Here is a tiny trained network, its code and every weight. The questions are about switching its units off for an input and a target symbol, where a switched-off unit gives its printed mean instead of its output.

import numpy as np


def w(rows, s, z=0):
    codes = np.array(rows[::2]) - 128.0
    scale = np.full(codes.shape[1], s)
    scale[-1] = z or s
    return codes * scale


def f(y):
    return y / 2 * (1 + np.tanh(0.7978845608 * (y + 0.044715 * y**3)))


def softmax(a):
    e = np.exp(a - a.max(-1, keepdims=True))
    return e / e.sum(-1, keepdims=True)


def log_softmax(a):
    a = a - a.max(-1, keepdims=True)
    return a - np.log(np.exp(a).sum(-1, keepdims=True))


def net(x, mask):
    ids = ['Δαεζτω'.index(c) for c in x.split()]
    T = len(ids)
    res = E[ids] + P[:T]
    r = res
    for j in range(2):
        rows = slice(2 * j, 2 * j + 2)
        q, k, v = (r @ M[0][rows].T for M in (Q, K, V))
        z = softmax(np.where(np.tri(T) > 0, q @ k.T / 2**0.5, -1e9)) @ v
        o = O[0][rows]
        res = res + np.where(mask[j], z, o[:, -1]) @ o[:, :-1]
    y = f(res @ A[0][:, :-1].T + A[0][:, -1])
    res = res + np.where(mask[2:14], y, B[0][:, -1]) @ B[0][:, :-1]
    return log_softmax(res[-1] @ U[:, :-1].T + U[:, -1])


Q, K, V, O, A, B = {}, {}, {}, {}, {}, {}
E = w([
[167,2,129,109,76,136],'Δ',
[46,44,183,82,168,33],'α',
[90,6,140,103,65,29],'ε',
[76,114,200,83,246,117],'ζ',
[164,135,135,75,177,179],'τ',
[221,33,156,231,136,32],'ω',
],0.013)
P = w([
[137,25,100,137,201,190],'0',
[58,182,88,155,106,213],'1',
[137,75,112,141,175,168],'2',
[63,213,128,130,90,179],'3',
[141,111,119,142,154,152],'4',
[69,191,176,126,92,175],'5',
[153,138,120,141,143,134],'6',
[82,181,212,118,94,163],'7',
[162,158,122,139,133,118],'8',
[90,185,253,118,86,150],'9',
[170,183,124,138,125,101],'10',
],0.013)
Q[0] = w([
[231,152,142,134,78,248],'h0',
[157,73,101,85,3,120],'h0',
[130,155,197,47,36,163],'h1',
[197,103,253,113,155,65],'h1',
],0.016)
K[0] = w([
[212,150,150,146,104,212],'h0',
[135,79,115,116,33,97],'h0',
[137,111,75,200,154,127],'h1',
[187,160,255,134,89,108],'h1',
],0.019)
V[0] = w([
[77,84,25,5,160,190],'h0',
[202,136,83,183,138,164],'h0',
[132,92,119,158,109,137],'h1',
[120,94,140,53,111,150],'h1',
],0.012)
O[0] = w([
[140,253,109,142,100,48,174],'h0',
[115,169,153,216,215,180,72],'h0',
[11,174,109,214,128,163,254],'h1',
[184,67,184,89,62,175,80],'h1',
],0.0067,0.0042)
A[0] = w([
[234,173,28,203,75,54,77],'n0',
[180,201,191,117,140,87,37],'n1',
[178,53,122,164,177,237,124],'n2',
[188,111,68,207,110,65,101],'n3',
[171,90,43,157,191,135,3],'n4',
[113,183,149,106,116,113,42],'n5',
[101,86,84,167,91,166,187],'n6',
[154,102,135,104,224,154,118],'n7',
[116,116,130,143,42,88,102],'n8',
[252,151,93,122,132,148,129],'n9',
[137,36,97,139,207,120,124],'n10',
[78,84,6,30,146,233,205],'n11',
],0.017,0.0059)
B[0] = w([
[112,161,188,74,56,51,192],'n0',
[85,133,92,142,116,157,149],'n1',
[141,176,40,116,43,113,247],'n2',
[96,114,77,85,191,202,231],'n3',
[67,252,190,151,206,156,177],'n4',
[119,66,157,108,179,151,152],'n5',
[99,79,179,89,204,141,198],'n6',
[153,98,159,17,127,86,171],'n7',
[131,153,118,154,153,160,180],'n8',
[164,94,107,190,176,144,167],'n9',
[144,58,184,183,113,108,238],'n10',
[125,145,5,48,11,108,144],'n11',
],0.021,0.013)
U = w([
[95,132,70,82,31,115,116],'Δ',
[97,159,205,142,159,128,212],'α',
[147,25,177,196,179,174,48],'ε',
[100,43,230,254,27,99,252],'ζ',
[189,70,175,100,127,69,62],'τ',
[224,177,104,100,186,98,148],'ω',
],0.0069,0.0045)

Each question gives the input, a string of symbols that net reads in full, and the target symbol t.
The units are the heads (2 rows each of Q, K, V and O) and the neurons (one row each of A and B). Each row of codes is followed by its name. A weight is (code - 128) times the scale printed after its matrix; where a second scale follows, it is the last column's (O, A, B and U).
mask holds one flag per unit, heads first, then neurons. A switched-off unit (its flag False) gives its mean, the last column of its rows in O or B, instead of its output. The means were averaged over made-up inputs and are rounded, as every weight is.
A unit's drop is (log p(t) with every unit on - log p(t) with that unit switched off) / (log p(t) with every unit on - log p(t) with every unit switched off).
The circuit of an input: a set's keep is (log p(t) with only the set's units on - log p(t) with every unit switched off) / (log p(t) with every unit on - log p(t) with every unit switched off). Starting from the 12 units with the biggest drops (on a tie, the unit counted first), units are removed one at a time, each time the one whose removal leaves the highest keep (on an exact tie, the one counted first), for as long as the keep stays at least 0.8.
units of the circuit, in order: the units of the circuit, biggest drop first
most important unit: the unit with the biggest drop
k most important neurons: the k neurons with the biggest drops, biggest first
which heads matter: for each layer, one digit per head in row order, 1 if its drop is at least 0.15 and else 0, layers parted by /
input ζ ζ ω ζ, target ε: units of the circuit, in order => n2, n0
input τ ω ζ ω ε Δ Δ ζ ζ, target τ: 3 most important neurons => n2, n3, n4
input ω τ ω, target ω: 2 most important neurons => n2, n4
input ω α α ζ, target Δ: most important unit => n11
input Δ ε ω Δ ζ ω ω ω τ α, target Δ: 2 most important neurons => n10, n11
input Δ Δ ζ Δ, target ε: which heads matter => 11
input ω ω ω ω ω ω ζ ω ω τ, target Δ: which heads matter => 10
input Δ α ω ω, target α: 3 most important neurons => n2, n10, n0
input τ Δ Δ τ ω Δ ω ω τ ζ, target Δ: units of the circuit, in order => h0, n11
input τ ω α τ ω ζ ω τ, target ε: 3 most important neurons => n2, n5, n0
input Δ ζ Δ ζ α ω ε, target ε: 2 most important neurons => n2, n4
input ω ω ω ω ε ω τ ζ ε, target α: which heads matter => 00
input Δ ζ τ ζ ω Δ ζ ω α ω, target ε: 4 most important neurons => n2, n0, n4, n10
input ζ ω Δ ω ε ζ ω τ, target Δ: units of the circuit, in order => n11
input ω Δ ε Δ τ, target ω: which heads matter => 10
input τ τ ζ τ ζ α, target Δ: 4 most important neurons => n11, n10, n6, n4
input Δ ω α, target ζ: which heads matter => 00
input Δ ε ζ ζ ω ω ε ω Δ ω Δ, target α: units of the circuit, in order => n2, n10
input ε ζ ω Δ ω, target Δ: which heads matter => 11
input τ ω ε ω ε, target α: which heads matter => 11
